Below is a small trained network, with its code and all its weights. Each question gives an input and a class and asks what happens when units are switched off, that is, made to give their printed mean instead of their output.

import numpy as np


def w(rows, s, z=0):
    codes = np.array(rows[::2]) - 128.0
    scale = np.full(codes.shape[1], s)
    scale[-1] = z or s
    return codes * scale


def f(y):
    return np.maximum(y, 0)


def log_softmax(a):
    a = a - a.max(-1, keepdims=True)
    return a - np.log(np.exp(a).sum(-1, keepdims=True))


def net(x, mask):
    res = np.array(x, float).reshape(1, 3) / 4 @ E
    y = f(res @ A[0][:, :-1].T + A[0][:, -1])
    res = res + np.where(mask, y, B[0][:, -1]) @ B[0][:, :-1]
    return log_softmax(res[-1] @ U[:, :-1].T + U[:, -1])


A, B = {}, {}
E = w([
[155,110,139,45,123,33,38,219,176,125],'x0',
[200,237,131,163,101,40,111,38,99,120],'x1',
[128,192,133,62,43,221,1,78,130,129],'x2',
],0.0081)
A[0] = w([
[139,163,125,136,134,98,140,76,110,131,94],'n0',
[124,147,119,97,102,228,48,102,134,132,67],'n1',
[105,70,140,106,146,226,152,190,135,121,117],'n2',
[120,129,137,160,133,197,157,87,120,127,92],'n3',
[123,145,140,112,119,199,73,104,126,125,133],'n4',
[124,99,135,75,128,46,46,217,145,128,71],'n5',
[111,130,127,169,131,231,217,62,118,129,94],'n6',
[150,189,137,154,114,51,128,43,129,126,74],'n7',
[122,94,129,109,141,176,133,165,142,133,59],'n8',
[99,66,118,129,112,194,140,157,127,137,73],'n9',
[122,78,128,170,156,58,251,165,128,129,81],'n10',
[122,123,125,130,128,140,140,121,127,131,251],'n11',
],0.024,0.019)
B[0] = w([
[117,184,115,157,125,129,112,131,132,127,172],'n0',
[76,100,141,61,131,191,123,125,119,129,211],'n1',
[114,203,117,201,135,141,129,121,121,124,220],'n2',
[160,140,104,81,106,86,111,122,127,129,180],'n3',
[101,97,162,93,140,161,136,131,121,125,202],'n4',
[186,136,97,75,116,52,131,126,137,131,252],'n5',
[183,127,87,62,124,43,132,136,139,131,227],'n6',
[100,221,100,170,137,150,136,133,106,126,212],'n7',
[106,196,94,131,137,134,132,128,99,121,159],'n8',
[108,213,103,156,121,139,121,135,115,133,177],'n9',
[70,97,154,43,128,205,117,122,114,128,235],'n10',
[177,14,227,254,137,116,145,132,169,126,222],'n11',
],0.035,0.024)
U = w([
[104,100,187,27,166,171,125,138,101,102,112],'0',
[244,143,95,48,131,2,138,154,130,108,116],'1',
[132,234,102,193,174,119,142,157,80,92,130],'2',
[203,44,215,205,165,99,157,150,174,104,255],'3',
[132,58,37,144,106,110,116,160,73,143,102],'4',
[119,87,9,146,92,143,128,116,164,171,106],'5',
[139,71,59,152,145,116,70,114,108,125,103],'6',
[104,46,29,174,80,101,51,115,124,147,100],'7',
],0.0079,0.016)

Each question gives the input, the list of numbers given to net, and the class t.
The units are the neurons (one row each of A and B). Each row of codes is followed by its name. A weight is (code - 128) times the scale printed after its matrix; where a second scale follows, it is the last column's (A, B and U).
mask holds one flag per neuron, in row order. A switched-off neuron (its flag False) gives its mean, the last column of its row in B, instead of its output. The means were averaged over made-up inputs and are rounded, as every weight is.
A unit's drop is (log p(t) with every unit on - log p(t) with that unit switched off) / (log p(t) with every unit on - log p(t) with every unit switched off).
The circuit of an input: a set's keep is (log p(t) with only the set's units on - log p(t) with every unit switched off) / (log p(t) with every unit on - log p(t) with every unit switched off). Starting from all 12 units, units are removed one at a time, each time the one whose removal leaves the highest keep (on an exact tie, the one counted first), for as long as the keep stays at least 0.8.
units of the circuit, in order: the units of the circuit, biggest drop first
most important unit: the unit with the biggest drop
k most important neurons: the k neurons with the biggest drops, biggest first
drop when u is switched off: that unit's drop, to one decimal
input [-5,7,-8], class 0: units of the circuit, in order => [n10]
input [-6,7,1], class 2: 3 most important neurons => [n7, n5, n0]
input [-8,-8,-6], class 1: 3 most important neurons => [n6, n3, n7]
input [5,8,8], class 0: 3 most important neurons => [n1, n4, n2]
input [-4,5,-4], class 2: 2 most important neurons => [n7, n5]
input [-2,4,5], class 0: 2 most important neurons => [n1, n2]
input [0,4,-4], class 0: 3 most important neurons => [n10, n2, n9]
input [3,-1,-1], class 3: 2 most important neurons => [n6, n3]
input [0,-5,4], class 2: 3 most important neurons => [n2, n10, n9]
input [-6,7,3], class 2: 2 most important neurons => [n7, n5]
input [6,-8,-3], class 2: 2 most important neurons => [n2, n6]
input [-6,-8,-3], class 2: 3 most important neurons => [n2, n9, n5]
input [6,8,-6], class 2: 2 most important neurons => [n7, n6]
input [-7,-3,-1], class 1: most important unit => n6
input [-8,-8,3], class 1: 2 most important neurons => [n6, n3]
input [-8,2,7], class 1: 2 most important neurons => [n6, n10]
input [1,3,-3], class 3: 2 most important neurons => [n1, n2]
input [-3,3,-8], class 0: drop when n10 is switched off => 3.2
input [6,-8,-1], class 2: drop when n2 is switched off => 2.4
input [2,5,7], class 0: drop when n7 is switched off => 0.0
input [0,-3,1], class 3: most important unit => n7
input [5,-8,2], class 2: drop when n2 is switched off => 1.0
